Below is a small trained network, with its code and all its weights. Each question gives an input and a class and asks what happens when units are switched off, that is, made to give their printed mean instead of their output.

import numpy as np


def w(rows, s, z=0):
    codes = np.array(rows[::2]) - 128.0
    scale = np.full(codes.shape[1], s)
    scale[-1] = z or s
    return codes * scale


def f(y):
    return y / 2 * (1 + np.tanh(0.7978845608 * (y + 0.044715 * y**3)))


def log_softmax(a):
    a = a - a.max(-1, keepdims=True)
    return a - np.log(np.exp(a).sum(-1, keepdims=True))


def net(x, mask):
    res = np.array(x, float).reshape(1, 4) / 4 @ E
    y = f(res @ A[0][:, :-1].T + A[0][:, -1])
    res = res + np.where(mask, y, B[0][:, -1]) @ B[0][:, :-1]
    return log_softmax(res[-1] @ U[:, :-1].T + U[:, -1])


A, B = {}, {}
E = w([
[128,128,128,129],'x0',
[40,33,32,3],'x1',
[48,16,253,114],'x2',
[221,144,190,7],'x3',
],0.0066)
A[0] = w([
[126,165,136,136,129],'N1',
[89,136,113,95,153],'N2',
[90,97,191,137,97],'N3',
[86,90,216,142,80],'N4',
[98,88,171,133,118],'N5',
[149,149,97,124,72],'N6',
[123,128,99,113,46],'N7',
[199,136,186,46,16],'N8',
[65,91,45,50,109],'N9',
[82,123,181,123,93],'N10',
[162,139,172,186,116],'N11',
[137,141,147,148,47],'N12',
[116,107,107,168,1],'N13',
[75,121,101,195,39],'N14',
[191,199,2,140,42],'N15',
[108,111,165,130,58],'N16',
[118,110,162,123,18],'N17',
[174,143,155,66,36],'N18',
[157,162,179,170,106],'N19',
[72,110,85,223,38],'N20',
[173,167,202,212,117],'N21',
[103,131,137,116,98],'N22',
[72,133,117,178,29],'N23',
[115,108,104,91,46],'N24',
[110,115,157,133,77],'N25',
],0.016,0.0021)
B[0] = w([
[132,97,141,128,141],'N1',
[135,99,108,116,160],'N2',
[146,147,138,193,189],'N3',
[143,146,149,215,210],'N4',
[140,138,128,183,181],'N5',
[129,137,134,157,150],'N6',
[122,105,133,134,137],'N7',
[112,209,167,50,231],'N8',
[127,34,70,99,250],'N9',
[147,137,142,171,172],'N10',
[119,74,95,107,185],'N11',
[139,112,117,110,137],'N12',
[129,149,134,106,136],'N13',
[120,168,165,66,166],'N14',
[155,156,166,252,246],'N15',
[135,131,143,156,153],'N16',
[129,143,130,149,146],'N17',
[98,172,160,86,191],'N18',
[122,77,91,104,189],'N19',
[120,191,164,45,183],'N20',
[119,52,65,96,228],'N21',
[133,130,115,134,134],'N22',
[109,171,140,97,155],'N23',
[124,100,95,110,161],'N24',
[140,130,134,146,145],'N25',
],0.035,0.012)
U = w([
[141,35,62,100,254],'0',
[195,167,178,255,54],'1',
[104,239,202,18,66],'2',
],0.009,0.0014)

Each question gives the input, the list of numbers given to net, and the class t.
The units are the neurons (one row each of A and B). Each row of codes is followed by its name. A weight is (code - 128) times the scale printed after its matrix; where a second scale follows, it is the last column's (A, B and U).
mask holds one flag per neuron, in row order. A switched-off neuron (its flag False) gives its mean, the last column of its row in B, instead of its output. The means were averaged over made-up inputs and are rounded, as every weight is.
A unit's drop is (log p(t) with every unit on - log p(t) with that unit switched off) / (log p(t) with every unit on - log p(t) with every unit switched off).
The circuit of an input: a set's keep is (log p(t) with only the set's units on - log p(t) with every unit switched off) / (log p(t) with every unit on - log p(t) with every unit switched off). Starting from the 12 units with the biggest drops (on a tie, the unit counted first), units are removed one at a time, each time the one whose removal leaves the highest keep (on an exact tie, the one counted first), for as long as the keep stays at least 0.8.
units of the circuit, in order: the units of the circuit, biggest drop first
k most important neurons: the k neurons with the biggest drops, biggest first
drop when u is switched off: that unit's drop, to one decimal
input [-3,-8,5,-8], class 0: most important neuron : (N21)
input [0,4,5,-1], class 1: 2 most important neurons : (N21, N4)
input [-3,-6,-4,6], class 0: 4 most important neurons : (N21, N19, N11, N20)
input [0,4,5,-3], class 1: 3 most important neurons : (N21, N4, N3)
input [-7,-5,3,-6], class 2: 3 most important neurons : (N20, N9, N14)
input [6,6,6,8], class 2: 2 most important neurons : (N8, N15)
input [0,-4,1,5], class 2: 2 most important neurons : (N8, N9)
input [-2,-3,-6,7], class 2: 3 most important neurons : (N8, N18, N4)
input [7,-3,2,-3], class 0: 3 most important neurons : (N8, N15, N21)
input [2,-2,-1,2], class 0: 2 most important neurons : (N20, N8)
input [0,-6,2,6], class 0: 3 most important neurons : (N21, N19, N11)
input [-2,5,3,-8], class 2: drop when N20 is switched off : 0.8
input [3,4,-6,0], class 1: drop when N15 is switched off : 5.2
input [0,-8,6,-8], class 0: units of the circuit, in order : (N21)
input [-3,5,8,2], class 1: drop when N14 is switched off : 0.0
